Zitiv: [102 106 170 134 109  94 143  96 148 159]
moku: [102 106 170 136 109  94 143  96 148 159]
kele: [ 98  87 112 137  72 168  96 168 145 127]
gipo: [ 85  90  82 136 164 112 125  81 148  87]
Table of tags by key:
[137] -> J_802
[96] -> J_615
[87] -> J_392
[168] -> J_254
key kele 8:  => J_254
find: [102 106 170 134 109  94 143  96 148 159] => Zitiv
find: [102 106 170 136 109  94 143  96 148 159] => moku

Roru: [131 133 114 130 127 135 103 140 143 111]
gipo: [166 168 146 108 122 162 134 127 117  98]
moku: [121 126 139 132 132 118 143 114 120 141]
bog: [131 133 114 130 127 135 103 140 143 114]
Tomek: [143 139 152 118 184 131 138 142 102 122]
zopuz: [155 143 142 107 103 168 118 150 129 107]
rufa: [111 129 128 137 143  90 166  87 115 145]
Zitiv: [131 110 133 118 132 157 100 181 133 122]
key -> tag
[111] -> J_433
[122] -> J_330
[108] -> J_603
[167] -> J_744
[166] -> J_58
[123] -> J_196
key gipo 1:  => J_58
find: [111 129 128 137 143  90 166  87 115 145] => rufa

moku: [163 133 126 158 149 123 134 133 143 144 109 118 157 149 108 131 101 147
 123  95 120  95]
Mag: [105 111 113 119 102 132  96 110 114  86 136 122  84  91 121  91 148 111
 157 133 106 164]
rufa: [ 84 168 135  88 162 101 147 136 103 119 121 109 118 111 165 152 127 100
 123  95 164 161]
mugu: [123  86  84 110 107 125 140 140 107 156 120 152 153 141 108 147 153  86
 142 130 105 102]
kele: [131 146 164 150 141 119 132 120 147 143 112 140 140 131 146 135  98 167
  90 147 136 138]
key -> tag
[153] -> J_104
[152] -> J_742
[127] -> J_340
[107] -> J_693
key mugu 17:  => J_104
find: [123  86  84 110 107 125 140 140 107 156 120 152 153 141 108 147 153  86
 142 130 105 102] => mugu

mugu: [179 138 161  97]
Vipi: [145 109 111 131]
moku: [145 109 108 131]
tags:
[111] -> J_700
[98] -> J_532
[160] -> J_75
[162] -> J_95
[161] -> J_207
[97] -> J_784
key mugu 3:  => J_207
find: [145 109 111 131] => Vipi
find: [145 109 108 131] => moku
find: [179 138 161  97] => mugu

kele: [156 126  94 113  90 108 122 128 117 129 133 134 123 141 169 150 133 172
  97 114 122 120 124 143 114 139 121 131 128 124 126 132 131  81  87 135
 138 124  98 131  90 144 128 132 133 118]
Tomek: [133 125 106 123 128 157 143 131 131 123 137 181 134 145 140 145 133 121
 100 134 146 127 102 140 126 113 126 175 129 101 106 141 128 132 124 113
 121 119 104 116 112 139  89 133 110 129]
Zitiv: [131 135 109 129 132 136 133 127 128 127 118 135 130 168 132 155 126 133
  89 120 139 134 158 161 130 120 130 126 131 131 123 124 131 130 130 119
 120 150 131 125 139 172 123 145 113 112]
zopuz: [125 134 110 128 125  92 114 131 118 142 116 105 132 158 127 148 128 136
  90 119 106 136 164 155 133 154 135 108 134 138 146  95 134 134 134 159
 134 149 137 137 140 175 151 137 163 122]
Mag: [105 133 123 142 136 149 131 129 133 122 152 112 130 146 105 139 145 124
 105 138 141 101 156 121 135 121 135 123 131 132 130 177 132 142 135 109
 129  92 140 135 108 129 133 139 136 137]
Table of tags by key:
[116] -> J_413
[151] -> J_796
[115] -> J_377
[152] -> J_190
[121] -> J_67
[122] -> J_37
key Mag 11:  => J_190
find: [125 134 110 128 125  92 114 131 118 142 116 105 132 158 127 148 128 136
  90 119 106 136 164 155 133 154 135 108 134 138 146  95 134 134 134 159
 134 149 137 137 140 175 151 137 163 122] => zopuz
find: [133 125 106 123 128 157 143 131 131 123 137 181 134 145 140 145 133 121
 100 134 146 127 102 140 126 113 126 175 129 101 106 141 128 132 124 113
 121 119 104 116 112 139  89 133 110 129] => Tomek
find: [105 133 123 142 136 149 131 129 133 122 152 112 130 146 105 139 145 124
 105 138 141 101 156 121 135 121 135 123 131 132 130 177 132 142 135 109
 129  92 140 135 108 129 133 139 136 137] => Mag
find: [156 126  94 113  90 108 122 128 117 129 133 134 123 141 169 150 133 172
  97 114 122 120 124 143 114 139 121 131 128 124 126 132 131  81  87 135
 138 124  98 131  90 144 128 132 133 118] => kele

mugu: [112 134 117 126 150 139 122 146 120 116 135 134 134 128 141  82 130 107
 134 120 125 134 118 133 160 151 115 132 119 113 111 135 112 142 127 133
 153 111 133 102 123 128 125 116 141 135 140 114 114 121 138 107 138 155
 127]
bog: [113 134 116 126 149 140 116 145 116 113 132 132 133 127 137  85 130 109
 136 123 126 133 120 136 155 148 113 127 121 113 112 136 114 141 125 131
 150 110 137 102 125 134 121 117 141 135 136 111 111 127 131 112 138 155
 126]
zopuz: [120 134 122 121 140 139 123 151 109 114 139 124 147 123 134  87 135 118
 131 123 122 132 116 129 137 143 112 127 125 121 121 142 107 140 125 126
 151 106 139  96 120 136 121 117 150 137 143 108 112 130 136 111 138 152
 136]
kele: [119 127 123 121 142 137 117 148 110 111 136 125 142 128 141  85 130 113
 130 120 126 129 122 131 147 146 110 131 129 118 119 140 110 138 123 128
 158 110 137 102 125 142 124 114 144 134 138 109 114 134 130 109 139 148
 135]
Vipi: [116 134 118 127 146 136 124 153 110 110 135 128 145 123 133  86 137 113
 139 118 125 139 111 131 141 143 109 132 134 124 118 139 106 136 128 135
 157 109 145  98 128 138 119 116 146 138 140 107 114 134 130 112 141 150
 132]
Mag: [117 132 130 122 142 138 117 161 107 114 138 133 151 119 132  87 137 109
 130 121 128 127 110 124 144 150 113 123 124 108 120 136 104 137 131 127
 154 100 138  96 110 132 122 119 152 132 144 101 110 122 125 106 134 153
 132]
tags:
[138] -> J_843
[137] -> J_758
[133] -> J_990
[125] -> J_389
[141] -> J_528
[140] -> J_4
[134] -> J_580
key kele 15:  => J_528
find: [113 134 116 126 149 140 116 145 116 113 132 132 133 127 137  85 130 109
 136 123 126 133 120 136 155 148 113 127 121 113 112 136 114 141 125 131
 150 110 137 102 125 134 121 117 141 135 136 111 111 127 131 112 138 155
 126] => bog

Vipi: [130 127 110 131 134 176 144 181 131 130 102 137 140 123]
rufa: [151 130  84  83  89  95 119  68 177 142 136 133  78 128]
Roru: [130 127 110 131 134 176 144 181 131 130 102 137 146 123]
key -> tag
[133] -> J_694
[130] -> J_561
[123] -> J_565
[137] -> J_287
key Roru 12:  => J_287
find: [151 130  84  83  89  95 119  68 177 142 136 133  78 128] => rufa
find: [130 127 110 131 134 176 144 181 131 130 102 137 146 123] => Roru

Zitiv: [133 122 125 119 139]
kele: [ 89 133 114 105 149]
mugu: [ 87 140 120 114 151]
gipo: [ 89 132 113 110 146]
Roru: [ 88 144 189 145 128]
moku: [ 91 128 114 103 149]
Table of tags by key:
[89] -> J_379
[88] -> J_491
[133] -> J_201
[120] -> J_174
[87] -> J_337
[121] -> J_203
[91] -> J_103
key mugu 1:  => J_337
find: [ 87 140 120 114 151] => mugu
find: [ 91 128 114 103 149] => moku
find: [ 89 132 113 110 146] => gipo

Vipi: [129 128 128 129 128 129 126 128 132 127 131 130 127 123 134 129 126 135
 127 128 128 129 127 129 128 128 129 129 129 128 128 129 128 129 129 129
 130 128 130 131 133 129 128]
moku: [133 127 128 129 127 141 125 128 128 121 130 134 126 122 128 128 116 113
 125 130 126 129 131 128 128 128 153 128 128 127 123 130 103 129 129 114
 122 130 129 130 128 127 106]
Mag: [129 132 127 131 123 130 124 125  89 128 101 128 125 175 152 131 127 125
  90 123 126 124 128 127 127 127 125 124 126 126 125 133 126 127 127 132
  82 125 116 131 154 124 130]
bog: [132 138 130 133 129 131 188 131 125 136 129 129 119 133 130 126 126 125
 133 125 127 125 176 126  97 103 126 127 136 131 129 119 125 104 116 122
 126  87 128 132 127 132 144]
key -> tag
[176] -> J_124
[131] -> J_569
[129] -> J_6
[128] -> J_34
[127] -> J_949
key Vipi 23:  => J_949
find: [129 128 128 129 128 129 126 128 132 127 131 130 127 123 134 129 126 135
 127 128 128 129 127 129 128 128 129 129 129 128 128 129 128 129 129 129
 130 128 130 131 133 129 128] => Vipi
find: [129 132 127 131 123 130 124 125  89 128 101 128 125 175 152 131 127 125
  90 123 126 124 128 127 127 127 125 124 126 126 125 133 126 127 127 132
  82 125 116 131 154 124 130] => Mag
find: [133 127 128 129 127 141 125 128 128 121 130 134 126 122 128 128 116 113
 125 130 126 129 131 128 128 128 153 128 128 127 123 130 103 129 129 114
 122 130 129 130 128 127 106] => moku

mugu: [121 142 120 138 134  97 167 121 131 140 143 120 116 169 132 141 116 101
 143 118 134 143 107 116 107 133 136 127 115 129]
gipo: [128 142 138 158 140  89 116 174 101 107 139 166 188 117 132 121 136 150
 150 126 144  95 158 123 118 113 102 158 132 122]
Tomek: [132 117 116 117 146 144 145  94 126 146 131 153 125 126 125 102 128 142
 127 105 129 151 126 137 113 126 110 127 115 109]
bog: [121 142 120 138 134  97 167 121 131 140 143 120 116 169 132 141 116 101
 143 118 134 143 107 116 107 133 119 127 115 129]
Zitiv: [125 136 120 138 110 128 138 121 141 120 120 120 143 126 160  92 132 118
 146 126 124 159 133 130 124 116 119 121 123 149]
Vipi: [142 111 124 117 146 136 131 121 131 153 124 133 143 117 132 131 144 126
 127 122 129 135 145 144  96 130 102 127 111 109]
Roru: [125 136 120 138 110 128 138 121 141 120 120 120 143 126 160  92 128 118
 146 126 124 159 133 130 129 116 119 121 123 149]
kele: [125 124 111 133 110 121 131 121 141 127 131 120 134 135 146  92 136 126
 146 134 124 135 139 133 129 116 144 121 140 156]
moku: [121 117 116 143 116 128 124 112 126 127 120 126 125 117 153  82 128 134
 139 130 124 159 133 126 118 123 144 127 123 149]
zopuz: [128 142 120 128 128 113 152 130 116 146 120 120 125 161 125 151 128  93
 127 118 144 143 120 123 129 133 127 137 123 129]
rufa: [125 136 120 138 110 128 138 121 141 120 120 120 143 126 160  92 132  93
 139 114 154 135 114 137 135 110 170 153 111 142]
Table of tags by key:
[116] -> J_897
[109] -> J_624
[124] -> J_404
[130] -> J_778
key Vipi 3:  => J_404
find: [121 142 120 138 134  97 167 121 131 140 143 120 116 169 132 141 116 101
 143 118 134 143 107 116 107 133 136 127 115 129] => mugu
find: [142 111 124 117 146 136 131 121 131 153 124 133 143 117 132 131 144 126
 127 122 129 135 145 144  96 130 102 127 111 109] => Vipi
find: [125 136 120 138 110 128 138 121 141 120 120 120 143 126 160  92 132  93
 139 114 154 135 114 137 135 110 170 153 111 142] => rufa
find: [125 136 120 138 110 128 138 121 141 120 120 120 143 126 160  92 128 118
 146 126 124 159 133 130 129 116 119 121 123 149] => Roru
find: [128 142 138 158 140  89 116 174 101 107 139 166 188 117 132 121 136 150
 150 126 144  95 158 123 118 113 102 158 132 122] => gipo

Tomek: [130 131 132 124 125 127 131 129 138 122 132 122]
Roru: [103 127 130 132 131 120 135 122 125 132 130 129]
Vipi: [114 125 127 134 132 123 132 123 119 135 127 133]
zopuz: [142 128 128 127 127 130 127 129 129 127 128 127]
kele: [134 132 132 124 125 128 130 131 140 121 132 121]
rufa: [111 126 127 132 132 122 133 123 122 133 127 131]
bog: [102 128 131 131 130 120 136 123 129 129 131 127]
mugu: [126 126 126 132 130 125 129 125 121 133 126 132]
Mag: [138 127 127 129 128 129 127 128 126 129 127 129]
moku: [187 128 123 124 125 141 116 136 127 127 123 129]
gipo: [155 128 125 127 127 133 123 131 126 129 125 129]
Zitiv: [122 126 127 131 131 125 131 125 123 132 127 131]
Table of tags by key:
[126] -> J_880
[127] -> J_592
[125] -> J_89
[131] -> J_675
[132] -> J_972
key kele 2:  => J_972
find: [122 126 127 131 131 125 131 125 123 132 127 131] => Zitiv
find: [130 131 132 124 125 127 131 129 138 122 132 122] => Tomek
find: [187 128 123 124 125 141 116 136 127 127 123 129] => moku
find: [142 128 128 127 127 130 127 129 129 127 128 127] => zopuz

